Below is a small trained network, with its code and all its weights. Each question gives an input and a class and asks what happens when units are switched off, that is, made to give their printed mean instead of their output.

import numpy as np


def w(rows, s, z=0):
    codes = np.array(rows[::2]) - 128.0
    scale = np.full(codes.shape[1], s)
    scale[-1] = z or s
    return codes * scale


def f(y):
    return np.maximum(y, 0)


def log_softmax(a):
    a = a - a.max(-1, keepdims=True)
    return a - np.log(np.exp(a).sum(-1, keepdims=True))


def net(x, mask):
    res = np.array(x, float).reshape(1, 7) / 4 @ E
    y = f(res @ A[0][:, :-1].T + A[0][:, -1])
    res = res + np.where(mask, y, B[0][:, -1]) @ B[0][:, :-1]
    return log_softmax(res[-1] @ U[:, :-1].T + U[:, -1])


A, B = {}, {}
E = w([
[129,137,128,129,138,130,135,130,122,130,138,121],'x0',
[124,99,128,127,145,113,118,131,117,126,122,117],'x1',
[84,118,131,246,115,53,194,127,104,101,102,151],'x2',
[121,115,113,127,118,132,132,133,112,134,148,109],'x3',
[112,150,191,178,79,111,76,89,172,110,110,1],'x4',
[44,173,95,96,162,107,135,40,119,182,100,145],'x5',
[124,117,128,128,93,139,109,122,126,123,112,148],'x6',
],0.013)
A[0] = w([
[61,122,82,111,155,92,171,67,121,157,126,181,160],'N1',
[81,111,118,246,112,95,183,143,123,124,116,159,164],'N2',
[160,131,147,157,110,136,116,163,139,110,113,83,105],'N3',
[155,128,160,159,110,130,93,145,133,93,139,89,142],'N4',
[83,134,168,254,101,95,142,56,148,117,114,72,63],'N5',
[177,116,147,82,140,147,110,181,109,109,131,144,222],'N6',
[144,123,131,88,134,135,124,134,109,128,123,143,196],'N7',
[182,103,132,142,126,125,158,223,123,104,144,180,201],'N8',
[178,119,144,161,119,144,118,210,132,118,132,125,255],'N9',
[142,148,123,92,133,130,132,142,140,137,152,106,194],'N10',
[181,108,140,96,118,146,119,196,162,116,130,109,197],'N11',
[96,138,118,89,130,134,118,119,134,127,125,119,145],'N12',
[93,135,156,132,131,138,141,169,125,128,119,145,132],'N13',
[125,126,131,58,139,147,121,86,133,134,121,109,157],'N14',
[143,130,152,155,131,108,123,133,153,119,131,111,139],'N15',
[51,152,141,126,131,106,104,11,142,146,118,79,72],'N16',
[98,140,110,77,142,127,122,81,124,138,128,148,144],'N17',
[127,159,135,126,144,132,108,146,133,134,123,128,118],'N18',
[134,129,121,148,123,130,145,158,117,100,117,115,89],'N19',
[146,161,175,142,112,138,63,96,159,121,119,33,194],'N20',
[137,138,124,90,133,127,123,163,107,125,136,153,253],'N21',
[160,126,135,91,135,139,111,154,137,141,136,135,248],'N22',
],0.015,0.0057)
B[0] = w([
[139,146,181,66,151,187,153,100,20,69,132,174,213],'N1',
[168,158,89,197,176,84,182,131,60,17,145,163,230],'N2',
[132,113,209,159,99,167,135,138,135,135,150,140,185],'N3',
[116,119,223,141,118,139,136,161,137,136,128,130,196],'N4',
[104,242,136,204,92,202,51,172,168,112,122,49,243],'N5',
[101,164,94,72,132,150,129,170,121,109,107,86,198],'N6',
[134,154,114,123,117,178,120,174,141,151,136,136,166],'N7',
[149,111,4,164,155,66,130,116,135,89,111,108,225],'N8',
[149,93,134,176,92,95,152,197,187,63,121,45,215],'N9',
[114,113,131,102,104,142,104,149,154,140,86,148,164],'N10',
[101,170,131,34,110,141,129,126,126,74,119,72,201],'N11',
[125,108,116,142,157,135,112,110,141,168,123,158,161],'N12',
[132,117,118,128,156,115,139,122,110,136,157,110,144],'N13',
[138,106,118,144,131,124,105,104,168,212,143,182,185],'N14',
[123,101,143,161,96,145,107,153,122,120,126,111,166],'N15',
[107,185,27,52,134,105,108,40,154,173,117,74,222],'N16',
[134,109,141,175,162,150,95,131,85,199,147,182,184],'N17',
[123,110,124,116,123,136,139,116,124,139,148,119,138],'N18',
[131,117,125,185,132,117,124,112,142,165,126,139,153],'N19',
[96,50,198,48,68,57,176,67,147,117,147,80,251],'N20',
[126,127,88,130,154,183,106,187,138,153,101,116,180],'N21',
[102,140,113,88,119,168,113,171,122,138,90,98,183],'N22',
],0.019,0.023)
U = w([
[74,203,40,95,125,176,62,151,118,101,66,39,224],'0',
[121,80,117,80,178,195,93,159,72,222,93,217,142],'1',
[87,39,229,51,85,112,156,153,139,115,108,96,113],'2',
[80,98,122,75,116,76,84,32,153,224,125,106,84],'3',
[188,91,31,182,174,35,184,173,90,81,97,120,128],'4',
[146,144,154,129,178,134,173,82,2,79,140,187,78],'5',
[127,125,209,228,93,71,126,147,133,84,152,85,5],'6',
],0.0072,0.0022)

Each question gives the input, the list of numbers given to net, and the class t.
The units are the neurons (one row each of A and B). Each row of codes is followed by its name. A weight is (code - 128) times the scale printed after its matrix; where a second scale follows, it is the last column's (A, B and U).
mask holds one flag per neuron, in row order. A switched-off neuron (its flag False) gives its mean, the last column of its row in B, instead of its output. The means were averaged over made-up inputs and are rounded, as every weight is.
A unit's drop is (log p(t) with every unit on - log p(t) with that unit switched off) / (log p(t) with every unit on - log p(t) with every unit switched off).
The circuit of an input: a set's keep is (log p(t) with only the set's units on - log p(t) with every unit switched off) / (log p(t) with every unit on - log p(t) with every unit switched off). Starting from the 12 units with the biggest drops (on a tie, the unit counted first), units are removed one at a time, each time the one whose removal leaves the highest keep (on an exact tie, the one counted first), for as long as the keep stays at least 0.8.
units of the circuit, in order: the units of the circuit, biggest drop first
k most important neurons: the k neurons with the biggest drops, biggest first
drop when u is switched off: that unit's drop, to one decimal
input [4,7,-1,4,6,-4,7], class 2: units of the circuit, in order	N20
input [1,0,0,8,8,-5,-3], class 2: 2 most important neurons	N20, N2
input [8,6,-4,8,8,0,7], class 2: 2 most important neurons	N20, N4
input [-4,3,-4,8,1,-7,7], class 2: 3 most important neurons	N5, N16, N4
input [7,0,7,4,3,0,4], class 6: 2 most important neurons	N2, N5
input [-7,5,4,8,0,-2,-7], class 4: 2 most important neurons	N2, N20
input [1,-7,2,6,0,-6,1], class 4: 2 most important neurons	N8, N5
input [1,-5,0,4,6,-2,2], class 2: 2 most important neurons	N20, N2
input [3,8,1,-1,7,-1,7], class 6: 2 most important neurons	N5, N20
input [8,4,5,5,-7,-3,2], class 4: drop when N5 is switched off	0.0
input [-3,5,1,8,1,-7,-6], class 6: drop when N3 is switched off	0.1
input [0,-2,2,-3,-7,7,-2], class 5: drop when N1 is switched off	0.3
input [2,-3,0,4,7,8,8], class 3: drop when N20 is switched off	0.7
input [4,-7,5,-6,-7,3,8], class 5: units of the circuit, in order	N1
